Here are made-up objects, facts about them, and rows of numbers that follow some of those facts. Name the object behind each unnamed row.

Named rows:
stafal: -23 18 31 21 22 20 42 -35 -21 -28 -26 -4 22 -60 -81 27 20 -16 -4 4 9 18 41 33 -42 37 -19 -17 41 4 -2 5 -36 17 -9 10 21 41 19 1 13 0 -43
stople: 0 55 17 14 24 38 54 -23 -17 -26 -44 9 31 -67 -60 -5 25 -33 -7 21 21 20 48 12 -38 22 -38 -36 38 3 -24 -14 -6 10 8 29 23 28 7 32 16 -8 -57
tada: -10 32 39 17 18 15 39 -26 -28 -29 -22 -4 23 -60 -73 20 21 -25 -13 3 3 14 48 20 -49 28 -41 -27 39 -2 1 7 -34 12 -4 18 26 40 3 13 22 -6 -50
digrin: -12 36 35 -2 24 48 25 -35 -24 -22 -18 -2 2 -56 -48 29 10 -29 -24 -7 -9 1 42 4 -45 30 -57 -27 44 1 -7 7 -26 25 -30 18 32 16 4 9 28 -16 -66
fluklal: 0 56 5 4 14 -13 45 -15 -20 -38 -28 30 18 -75 -62 -1 1 10 -12 45 -14 24 50 25 -24 33 -27 -63 67 31 -2 -13 -8 -2 -2 28 45 21 13 35 2 -28 -67
siko: -2 52 11 8 13 -24 43 -8 -14 -36 -27 36 20 -68 -75 -3 5 10 -17 53 -10 28 56 24 -24 40 -19 -54 66 27 0 -11 -3 0 -4 32 47 19 5 31 11 -25 -54
minenen: -7 36 46 14 15 13 34 -27 -22 -29 -22 -9 27 -61 -73 21 22 -21 -16 5 6 20 53 22 -53 30 -42 -24 37 1 -1 4 -35 18 -1 20 31 42 8 15 27 -7 -47
migam: -8 35 11 -4 40 -11 10 4 -14 -7 -24 -13 25 8 -25 5 27 -36 -15 23 23 29 46 10 -41 0 -19 -2 10 -3 -11 -41 -40 -11 -1 42 -23 21 -8 28 14 -23 -24
durunak: -11 25 5 -9 28 -3 2 0 -13 -15 -21 -15 44 8 -20 11 29 -36 7 15 9 26 40 9 -38 1 -9 9 7 13 -12 -36 -38 -8 10 43 -15 24 -7 29 -4 -10 -28
divam: -5 4 29 -5 32 -13 -6 0 -20 -23 -3 -26 23 0 -29 17 22 -32 -8 13 14 12 28 12 -47 0 -30 9 -13 -16 9 -23 -59 -4 0 39 -9 43 -5 32 7 -11 -32
kluzen: -2 -4 23 -6 28 -18 -4 1 -20 -22 -4 -29 28 0 -28 12 22 -33 0 9 9 8 38 7 -53 -3 -31 11 -11 -18 12 -20 -61 -3 -1 41 -7 47 -17 34 13 -6 -38
skadrem: -15 84 19 4 15 39 22 -19 -14 -30 -34 -15 30 -27 -73 -8 29 -49 1 7 2 12 48 17 -39 0 -18 -36 16 -9 -26 -34 -16 17 22 23 -13 36 -2 9 0 -24 -61
storikla: 1 53 7 -5 2 2 35 -14 -12 -45 -22 21 30 -71 -65 -6 9 8 -6 45 -17 29 53 17 -22 33 -20 -55 70 51 -3 -2 -7 3 10 34 52 17 11 49 7 -13 -67
pladol: -22 41 52 45 14 20 23 -14 -20 -52 -21 -3 29 -64 -65 19 11 -18 -2 22 -3 0 27 2 -31 39 -62 -15 17 -18 2 6 -37 9 20 23 23 31 7 6 -14 -19 -52
nulil: -24 7 -13 -3 42 16 16 -26 -11 3 -24 -18 21 -2 -16 15 20 -26 7 5 6 6 32 24 -33 -14 -5 -5 20 -3 -15 -32 -52 -17 -6 25 -31 18 8 30 -21 -13 -43
sagogam: -12 79 22 3 16 37 26 -12 -14 -31 -34 -5 30 -27 -82 -11 32 -49 -2 1 3 11 51 17 -42 3 -14 -33 20 -15 -23 -27 -18 18 17 23 -9 35 -7 8 6 -20 -61
tremum: 1 0 22 -23 35 17 -10 -4 -25 -12 -8 -25 -2 -2 -8 18 21 -45 -18 4 15 -3 29 -10 -51 2 -36 13 -12 -19 5 -19 -49 8 -32 47 1 26 -18 34 17 -6 -51

Facts:
vebratas | γ 91 | Ω klustam,kubrun,lagrapak,vaga
gidrefam | γ 271 | ρ kibrobu,mumir,ruvem,trostik
durunak | γ 271
mumir | γ 554
pleladun | γ 271 | Ω duste,grugren,nulil,stustomo,voril,grobuk
gidrir | γ 554 | ρ mubror
fliger | γ 710 | ρ bobos,sovi,kuledri
peber | γ 554 | ρ trostos
kluzen | γ 271 | ρ botu | Ω nolom,retigrun
metrok | γ 710
sovi | γ 940
stagres | γ 710
ratek | γ 554 | Ω bribuk,mumir,fenak,kuledri,guromo,stobin
ruvem | γ 271 | Ω fogogrel,siko
grizak | γ 271
stustomo | γ 271 | ρ sovi,trostos
klomeplan | γ 271 | ρ zudri,ploplu
klinilok | γ 554 | ρ nolom,stagres
stevik | γ 91 | ρ migam,koplon
bobos | γ 554
voruk | γ 271 | ρ migam,paga
zudri | γ 271
retigrun | γ 271
mife | γ 271 | ρ zaplil,siko
nolom | γ 554
simi | γ 321
nale | γ 91
vaga | γ 91 | ρ mubror
botu | γ 271
stalak | γ 554 | Ω botu,nulil,drolum
nulil | γ 271
kibrobu | γ 271 | Ω nulil,fluklal,suskim
ruvi | γ 271
traflode | γ 710 | Ω noskuflon,paga,gupla,stople
mogra | γ 554
fenak | γ 710 | ρ drusta,grobuk
migam | γ 271
drafle | γ 940
fabras | γ 554 | ρ stoflur,migam,skedus
tuzus | γ 554 | ρ ploplu
fluklal | γ 710
klaze | γ 554 | ρ bisu,nolas
muflupu | γ 554
fito | γ 940
visik | γ 271 | ρ klilum
drusta | γ 321
sarara | γ 271 | Ω stevik,mumir,klinilok
drenum | γ 710 | ρ bobos,stafal,grugren,mubror,vebratas
skadrem | γ 321
suskim | γ 271
soza | γ 271 | Ω drudedra,mubror
vagrizes | γ 710 | ρ stutom | Ω skabu,fliger
noskuflon | γ 271
kubrun | γ 940
zaplil | γ 940 | Ω stoflur,klustam,fito,tazus,fabras
kezi | γ 271
stople | γ 554 | ρ bobos,lora,sukogre
danik | γ 940 | ρ stagres,fitul | Ω pleladrur,simi,sagogam,fuflil
gevestem | γ 710 | ρ soza,paga | Ω bribuk,mife,gupla,klomeplan,vaga,fitul
klifo | γ 271
kegrik | γ 271 | ρ ruvem,ratek | Ω duste,migam,grugren,tuzus,fitul
storikla | γ 710 | ρ ploplu,kezi
pleladrur | γ 554
bribuk | γ 554
grobuk | γ 271
minenen | γ 554 | Ω drudedra,klinilok,paga,vaga
guromo | γ 91
sukogre | γ 554
fogogrel | γ 91
stafal | γ 554 | Ω drafle,gidrir,grobuk,guromo
stoflur | γ 271
trareplo | γ 554 | ρ kibrobu,drafle,tetriskem | Ω mogra,peber,drenum,drolum
drudedra | γ 271
fetol | γ 271 | Ω grugren,zudri,fenak
zotre | γ 271
pladol | γ 554 | Ω fliger,pleti
mubror | γ 554
grugren | γ 321
klustam | γ 710 | ρ grobuk,trostos
meplekil | γ 710 | ρ mogra | Ω drastos,graren,sovi,fabras
skabu | γ 554
tada | γ 554 | Ω zotre,migam,kubrun,drafle,fuflil
sagogam | γ 321
siko | γ 710
tetriskem | γ 271 | Ω fuda,nale,kubrun,drolum
fitul | γ 940
duste | γ 554
lagrapak | γ 710 | ρ durunak,guromo
klilum | γ 271 | Ω pleladrur,fuda,fitul,fabras
rugruzin | γ 271 | ρ metrok,trostos | Ω mumir,klustam,metrok,lagrapak,grobuk,fuflil
briskul | γ 940 | Ω nulil
datuk | γ 710
tazus | γ 271 | ρ koplon
guflal | γ 554 | Ω bremum,peber,drenum
fuflil | γ 271
ploplu | γ 710 | Ω skadrem,biver,grimutrel
klabik | γ 554 | ρ datuk,grobuk,trostos,koplon
bugam | γ 271 | Ω gidrefam,lagrapak,biver
skedus | γ 940
voril | γ 271 | ρ bisu,traflode
vubedur | γ 271 | ρ traflode,kuledri,pleti | Ω fitul,nepa
lora | γ 271
paga | γ 554
tradriflu | γ 91 | ρ botu,trostik | Ω vovek
koplon | γ 271 | Ω datuk,sagogam,drenum,voril
bisu | γ 710 | Ω stevik,mumir,klifo,klustam,ruvi,nulil
kuledri | γ 554
stobin | γ 554
fuda | γ 554 | ρ nolom
graren | γ 710 | ρ stalak
stutom | γ 271 | Ω drastos,bobos,fliger
trostik | γ 91 | Ω muflupu,drolum,fliger,fabras,nepa
nolas | γ 271 | Ω vovek,fogogrel,visik
sturer | γ 554 | ρ metrok | Ω pleladrur,vaga,stople
brafli | γ 554 | ρ pleladun,fuflil | Ω stobin,siko
fabroger | γ 710 | ρ durunak,mumir,metrok,zudri,kezi | Ω noskuflon,klaze,fitul
gupla | γ 91 | ρ stafal,nulil
degim | γ 710 | ρ nolas,trostik | Ω grizak,bremum,drenum,sukogre
pliku | γ 940 | ρ bribuk,simi
bremum | γ 271 | ρ skedus
drastos | γ 554
tustu | γ 271 | ρ ploplu | Ω durunak
broran | γ 940 | ρ zotre | Ω klustam,grobuk,visik
trostos | γ 710 | Ω skabu,voruk
gratrem | γ 271 | ρ sovi | Ω fuda,duste,brure,klifo,ruvi
gradru | γ 271 | ρ datuk,pleladrur,sukogre
brure | γ 321
divam | γ 271 | Ω klabik,fuda,gadis,sovi
digrin | γ 554 | Ω mumir,drolum,fitul
tremum | γ 271 | ρ duste,klifo,guflal | Ω grizak,lora,drolum,fitul
nepa | γ 940 | ρ botu,fito
gadis | γ 554
grimutrel | γ 554
pleti | γ 271
fisti | γ 321 | ρ bobos,ruvem,muflupu,guflal,biver,koplon
vovek | γ 940
pliper | γ 271 | ρ stafal,bugam,metrok,nulil,suskim,stobin
drolum | γ 554 | ρ zaplil,brure,fuflil,koplon
biver | γ 940

Rows to name:
No name comes twice in this set of rows, the named rows included.
-22 31 40 26 16 10 40 -8 -26 -32 -41 23 22 -42 -86 19 28 -31 -10 -12 -7 2 52 16 -57 50 -6 5 34 -30 4 10 -17 6 -35 20 47 16 -34 4 13 11 -55 -> guflal
-11 26 46 6 11 32 31 -31 -19 -28 -13 -10 31 -61 -75 11 33 -26 -5 10 11 24 48 18 -49 36 -36 -19 35 16 0 8 -34 22 2 24 33 38 10 19 23 3 -46 -> sturer
-31 28 33 22 26 48 40 -40 -25 -23 -29 1 4 -54 -49 31 7 -18 -15 -13 -22 -12 41 19 -40 25 -40 -24 56 -22 -2 15 -39 6 -26 5 19 11 5 7 -2 -10 -70 -> stalak
-2 15 21 -1 9 -31 30 -7 -23 -45 -22 24 12 -77 -77 22 -2 11 -20 42 -11 19 44 26 -31 45 -28 -41 45 29 17 -3 -20 21 -18 25 60 52 12 17 27 -18 -60 -> traflode
-1 69 19 7 11 60 35 -21 -6 -22 -35 -13 21 -31 -70 -22 33 -50 1 19 17 4 48 8 -44 -10 -20 -40 18 -18 -19 -26 -14 24 25 32 -11 40 -6 18 3 -15 -66 -> fisti
-6 31 52 21 16 17 40 -21 -21 -29 -17 -5 26 -62 -76 9 26 -23 -12 12 6 10 49 16 -52 30 -43 -22 36 -17 3 10 -33 8 -1 24 29 32 2 24 22 -3 -55 -> brafli
-5 -3 26 -8 23 -6 -12 -3 -17 -23 4 -32 33 2 -34 15 32 -29 1 6 11 16 40 7 -50 1 -23 15 -3 -5 8 -6 -64 -7 3 40 -8 39 -10 40 3 1 -34 -> tustu
-5 24 -1 3 38 -13 10 2 -20 -24 -32 -16 37 -1 -22 10 19 -36 6 23 17 18 31 9 -37 -5 -26 0 -9 -10 -16 -44 -36 -4 9 46 -17 38 -1 32 2 -21 -33 -> pleti
-3 56 12 -22 21 27 14 -36 -13 -38 -40 5 5 -39 -40 -7 11 -23 -35 22 -12 32 47 16 -25 26 -52 -39 21 26 -4 -21 -7 21 -15 27 20 9 17 17 30 -39 -63 -> fitul
1 15 -4 -17 30 10 9 -11 -15 -20 -16 -24 42 -8 -23 -12 36 -43 10 17 25 29 38 7 -40 -3 -13 -6 -4 8 -15 -32 -36 -13 12 46 -14 35 2 60 -6 -2 -41 -> pliper

Now the same objects, written a new way:
Named rows:
suskim: -20 -1 4 4 -4 39 1 3 0 -1 13 -5 8 7 0 1 44 -3 -23 1 12 19 0 4 13 2 2 12 5 -6 -8 4 -8 -6 -7 -16 -8 -26 -7 14 -22 -5
voruk: -29 -2 -6 -2 8 42 10 12 3 -5 12 0 -13 -11 14 16 -43 -13 -24 -8 17 22 2 11 31 5 5 -1 4 -6 -5 -2 7 -8 -6 -9 10 -13 4 22 -4 -8
nale: -22 -1 -8 -7 18 32 -1 15 1 -6 9 1 18 14 -13 -6 41 -4 -7 -4 7 3 -2 2 21 3 -3 10 4 2 3 -6 -12 -14 5 28 17 2 -15 2 6 15
datuk: -19 3 0 2 8 27 4 9 -2 -5 7 -4 -9 8 -10 -2 26 -36 -25 2 -11 8 1 15 4 13 5 7 -5 -3 -22 4 -22 -2 5 -8 1 -23 -20 -1 -13 -13
fabras: 12 4 -12 11 -24 -53 2 15 35 -9 -23 -4 20 -13 -13 -14 -78 15 17 -3 6 -19 -2 -8 -16 -13 8 -16 6 19 34 -48 21 2 13 6 16 40 17 -11 19 6
stalak: 19 23 1 6 0 -81 -15 -10 18 -2 -17 9 6 9 -15 -9 -62 40 36 24 -8 -26 -4 3 -45 -21 -9 16 0 11 16 -1 18 12 6 14 6 11 19 -14 13 16
drudedra: -1 -17 4 -4 9 45 11 6 -15 7 -1 -9 -7 3 4 14 29 10 -30 -22 1 12 2 1 14 5 -6 -8 0 -11 4 -11 -11 -19 -9 -26 -6 0 -12 9 -11 -10
klustam: 14 -2 10 6 -17 66 1 4 -10 -9 9 -1 13 -9 -10 -4 84 -14 -14 -11 1 19 -6 -6 34 22 20 -4 3 -2 -26 -13 -16 -3 5 -10 3 15 -9 6 3 -14
gupla: -4 -22 -5 -10 34 37 4 16 -18 2 0 8 3 3 -5 -2 22 11 -6 -31 -15 -2 -2 -8 22 2 -2 -8 9 -2 17 -22 -30 -19 -3 24 24 6 -19 -8 14 11
stobin: 6 -14 12 19 -23 -50 -2 -4 10 9 -27 -3 9 -2 -5 -21 2 30 17 17 -17 -26 -5 -11 -22 -16 3 -19 9 16 37 -30 15 5 1 -5 -7 16 9 -21 13 3
sagogam: 14 4 7 7 4 19 0 5 13 4 7 -18 14 1 4 -2 -16 4 -21 2 7 2 4 -8 -9 6 -2 9 -2 -7 -6 -12 -9 -7 14 -25 -22 -24 -1 -3 -13 -10
tustu: -40 0 7 -11 18 30 10 -15 -14 7 14 12 -4 -14 11 -3 -27 -22 1 -6 4 15 1 6 9 1 -4 7 1 -20 5 19 2 13 -20 -15 24 -29 -13 22 1 -8
fuda: 23 0 -4 11 -23 -47 -5 14 28 -9 -21 -3 24 -8 -13 -11 -55 27 20 0 7 -23 -3 -11 -17 -13 10 -8 6 11 32 -45 7 7 15 8 19 30 15 -17 12 6
duste: 10 -2 5 18 -21 -50 -8 8 30 -1 -23 -4 27 4 -15 -19 -9 32 23 17 -5 -26 -4 -14 -27 -17 6 -3 4 15 30 -41 8 2 10 -2 0 13 7 -20 9 4
kegrik: 2 8 0 -3 30 3 -4 -5 -17 0 21 7 -6 5 4 12 18 25 8 -11 -7 22 1 4 -9 7 -8 30 -10 -10 -28 34 -5 -1 -5 -10 26 -8 7 18 -14 5
simi: 17 5 5 0 2 12 1 1 7 7 6 -13 11 1 4 1 -4 9 -19 -5 10 2 5 -11 -7 4 -5 5 2 -8 -3 -4 0 -9 11 -26 -19 -14 4 1 -10 -8
fluklal: -24 -4 -3 2 -9 24 2 3 -4 -3 11 -7 2 6 -2 -2 62 -27 -12 1 -4 16 1 5 15 14 3 5 0 1 -17 6 -13 3 1 -5 -3 -11 -16 5 -15 -7

Rows to name:
No name comes twice in this set of rows, the named rows included.
4 -3 12 21 -17 -66 -11 0 7 5 -19 18 9 -13 2 -22 -8 34 31 3 -27 -28 -3 -25 -26 -23 9 -14 9 14 30 -36 5 11 9 16 16 12 28 -22 -2 8 -> gidrir
-13 -1 -6 -6 -7 35 3 6 -2 -4 12 -4 12 1 4 7 29 2 -19 -8 22 21 -3 7 23 5 2 11 3 -7 -5 -3 0 -13 -8 -11 2 0 -3 21 -16 0 -> stoflur
-15 -20 -2 -7 30 27 3 24 -19 3 0 11 14 2 1 -3 51 2 -4 -40 -9 -2 -2 -19 31 3 1 -13 8 0 12 -37 -33 -19 -4 32 34 11 -8 -8 2 7 -> vaga
-18 -3 -13 -15 32 3 -5 -4 -22 5 12 10 1 15 0 2 69 14 12 -10 -5 3 -2 4 9 -1 -12 8 -2 4 1 23 -9 -13 -15 38 3 9 -5 5 11 26 -> vebratas
-9 -10 8 13 -19 -39 -3 -4 17 5 -32 -2 -13 -7 1 -16 -67 14 8 22 -11 -33 -2 2 -12 -22 0 -27 9 11 42 -27 23 4 -6 5 -13 -2 8 -21 19 3 -> nolom
-11 8 -19 -19 2 25 -2 -4 -5 -9 13 2 -11 -1 8 16 -37 0 -15 0 35 14 0 26 24 -4 -8 17 2 -10 -11 34 14 -6 -11 5 7 1 5 27 -13 3 -> stutom
-14 6 -18 -20 33 13 -7 7 1 -11 11 6 -7 21 -10 6 -10 -2 15 6 17 4 -1 22 17 0 -16 18 -2 -4 1 40 3 -6 -6 50 21 3 -8 8 11 26 -> trostik
-34 -3 -3 -19 9 12 14 -25 -25 9 6 5 -7 -5 7 -4 29 -43 11 5 3 11 -1 4 6 8 -6 3 -4 -11 -5 36 -3 15 -23 -5 -3 -13 -16 19 1 -8 -> ploplu
-33 -3 -1 -10 4 25 11 -10 -18 2 4 9 -10 -14 9 -2 -10 -56 -1 -3 0 14 2 5 13 14 2 -5 -2 -13 -2 13 -11 16 -20 -4 13 -17 -22 11 1 -11 -> storikla
13 5 15 10 6 50 -6 1 -5 -2 15 7 17 -1 -8 2 38 13 -20 -3 -2 19 -9 -4 16 11 20 18 2 -16 -28 3 -11 -3 10 -16 13 -17 -3 10 -7 -7 -> stustomo
-36 -17 10 3 18 26 1 8 -9 4 7 -1 17 15 -6 -9 95 9 3 -5 -4 7 -4 -8 25 3 0 -5 6 4 11 -18 -11 -15 -5 25 -2 0 -19 -1 12 11 -> guromo
22 20 1 7 21 -80 -13 -8 20 -5 -17 13 -7 4 -9 -9 -109 27 32 22 -18 -30 0 8 -48 -23 -3 13 -8 6 13 3 11 17 8 21 19 -5 14 -18 20 12 -> trareplo
18 27 -7 -4 -20 -20 -8 -9 1 4 7 -3 7 9 -5 -12 26 -48 17 13 1 -6 9 -7 -11 11 -6 -3 -10 13 -27 21 -1 21 23 14 -38 0 4 -22 3 2 -> briskul
-3 -11 0 -8 19 36 19 -1 -17 9 0 -2 17 -13 5 1 5 -1 -8 -32 5 15 1 -8 4 16 -1 -1 0 -20 9 -12 -19 0 -11 -30 23 -2 -17 15 -3 -11 -> klomeplan
-5 14 -23 -18 4 11 -3 2 -15 -14 14 12 -12 -4 7 15 -9 -23 1 -7 21 16 1 23 21 6 -1 7 -5 -6 -27 38 8 9 -13 20 18 16 5 17 -6 2 -> meplekil

The same objects again, as new rows of numbers:
Named rows:
drusta: -1 -9 -35 -25 43 -14 12 -20 -8 -16 9 -11 20 -8 -22 -9 -17 -14 -3 5 7 -4 -17 -5 -15 -46 19 -9 -33 27 -8 25 -9
nolom: 5 -25 -36 -22 35 19 -1 -35 24 -10 -1 -15 -4 -27 -13 18 -9 -26 -3 -26 -27 -15 -19 15 -7 -48 17 -33 -11 -4 -40 -10 -6
klomeplan: 16 -11 -31 -28 46 -13 2 -18 -15 -29 15 6 40 -31 -23 -6 -26 -16 4 10 5 -19 -15 -9 -31 -43 14 4 -17 26 -18 25 -20
duste: -3 -3 -27 -37 66 3 6 -22 -3 -7 17 -11 25 -5 -29 8 -26 -31 -7 11 -2 1 -22 6 -6 -39 29 -12 -30 11 -11 14 -16
digrin: 5 2 -30 -29 34 -6 17 -20 0 -4 4 -3 20 16 -23 -6 -18 -32 -9 13 -3 2 -21 8 3 -40 23 -9 -40 10 -5 11 -5
klilum: 17 -9 -33 -19 15 -19 12 -16 -11 -17 -3 8 28 -6 -11 -15 -21 -20 -3 19 9 -20 -19 -4 -26 -49 16 2 -31 33 -9 26 -10
migam: 8 -11 -39 -26 46 -11 4 -14 -14 -18 10 -3 30 -27 -14 0 -30 -21 0 15 12 -16 -16 -8 -36 -42 21 -1 -16 32 -13 25 -26
grobuk: 7 -10 -38 -26 47 -12 1 -16 -13 -20 11 0 29 -32 -16 -4 -30 -19 -1 11 8 -19 -19 -6 -35 -46 23 0 -17 32 -9 26 -22
lora: 10 -10 -32 -27 48 -11 0 -20 -13 -22 11 -1 26 -33 -16 -6 -30 -18 -2 17 9 -20 -21 -5 -30 -48 25 1 -22 34 -10 25 -19
zotre: 11 -11 -29 -29 42 -12 3 -18 -15 -22 11 0 34 -26 -17 -2 -30 -19 4 13 8 -22 -18 -8 -31 -43 21 3 -21 31 -19 25 -25
minenen: 6 2 -28 -31 35 -5 19 -19 -3 -1 4 -3 20 16 -24 -2 -19 -32 -10 13 -3 1 -21 7 3 -41 25 -9 -42 10 -5 14 -5
brure: -4 -12 -34 -27 55 -7 8 -18 -7 -15 14 -16 23 -20 -25 -1 -21 -16 1 3 10 -3 -16 -7 -21 -43 21 -9 -26 28 -11 24 -18
graren: -16 -20 -25 -26 60 -11 15 -29 -5 -30 22 -32 18 -7 -33 -8 -9 0 11 -10 8 7 -12 -12 -10 -40 13 -15 -41 28 -19 29 -12
klustam: -15 -14 -31 -25 64 -12 13 -24 -11 -19 24 -29 16 -18 -34 -8 -8 1 10 -16 7 9 -12 -13 -7 -41 15 -12 -39 27 -14 30 -6
simi: -1 -13 -29 -32 51 -11 9 -21 -11 -22 16 -16 27 -11 -24 0 -22 -17 4 1 3 -5 -17 -8 -19 -40 21 -7 -30 28 -18 23 -20
fluklal: -19 -15 -28 -29 57 -14 14 -25 -10 -27 22 -34 18 -12 -31 1 -8 -4 13 -16 4 8 -14 -11 -9 -43 13 -11 -41 29 -16 30 -12
voril: 15 -11 -19 -22 41 -10 0 -24 -15 -22 10 3 35 -35 -19 -1 -24 -18 4 18 6 -19 -18 -9 -27 -40 21 5 -23 33 -18 24 -22

Name these rows:
No name comes twice in this set of rows, the named rows included.
-16 -13 -23 -28 62 -12 10 -30 -13 -24 24 -29 13 -21 -34 -8 -7 4 11 -12 5 7 -13 -15 -5 -44 16 -10 -46 29 -12 30 -5 -> drenum
7 -9 -24 -29 41 0 14 -25 10 -11 5 -1 16 29 -24 -20 -19 -25 -17 23 5 0 -17 11 0 -40 22 -16 -42 13 -8 9 -2 -> pladol
0 -11 -23 -37 66 7 4 -28 3 -14 16 -8 24 8 -30 -2 -26 -26 -11 13 2 0 -19 6 -6 -35 26 -15 -32 12 -15 8 -18 -> drastos
15 -34 -23 -17 57 -3 -3 -29 7 -34 9 3 28 -4 -20 -39 -32 -8 -11 33 28 -15 -9 -9 -41 -37 15 -14 -23 37 -20 12 -25 -> voruk
11 -13 -29 -24 40 -14 5 -22 -10 -28 13 -1 36 -29 -18 5 -26 -22 1 19 7 -19 -22 -6 -32 -43 19 3 -17 34 -17 27 -21 -> botu
-5 -10 -26 -35 74 9 3 -31 6 -16 20 -12 15 5 -28 -5 -28 -25 -17 17 5 -2 -25 10 -10 -39 34 -18 -33 14 -7 10 -13 -> bobos
-3 -8 -27 -35 70 5 5 -25 3 -11 18 -10 21 -2 -29 1 -25 -30 -15 16 4 2 -24 8 -8 -39 31 -13 -29 14 -8 13 -15 -> muflupu
15 -11 -41 -12 40 -24 17 -24 -19 -6 0 19 22 0 -10 -20 -17 -20 -5 8 -1 -25 -21 -10 -26 -50 18 -2 -26 30 -12 39 1 -> bugam
10 -11 -36 -31 43 -15 5 -17 -13 -32 13 3 36 -29 -19 -1 -27 -20 1 10 7 -22 -20 -3 -34 -45 16 5 -16 26 -14 28 -18 -> zudri
20 -33 -36 -7 17 6 -8 -33 13 -22 -6 -2 4 -59 -4 5 -9 -13 6 -19 -13 -32 -14 -2 -31 -56 8 -17 0 18 -40 5 -10 -> retigrun
-12 -8 -34 -18 32 -20 24 -20 -6 -14 9 -27 14 3 -29 -14 2 -4 8 -11 9 11 -10 -11 -2 -47 9 -12 -47 30 -6 30 2 -> gevestem
1 -24 -21 -33 72 9 4 -34 14 -23 16 -7 19 22 -31 -18 -30 -21 -16 23 11 0 -19 8 -10 -35 26 -22 -34 14 -17 5 -19 -> skabu
13 3 -38 -17 10 -22 14 -10 -13 -17 -3 4 28 -23 -12 1 -17 -27 -4 18 8 -18 -25 1 -23 -52 17 5 -25 33 3 32 -5 -> ruvem

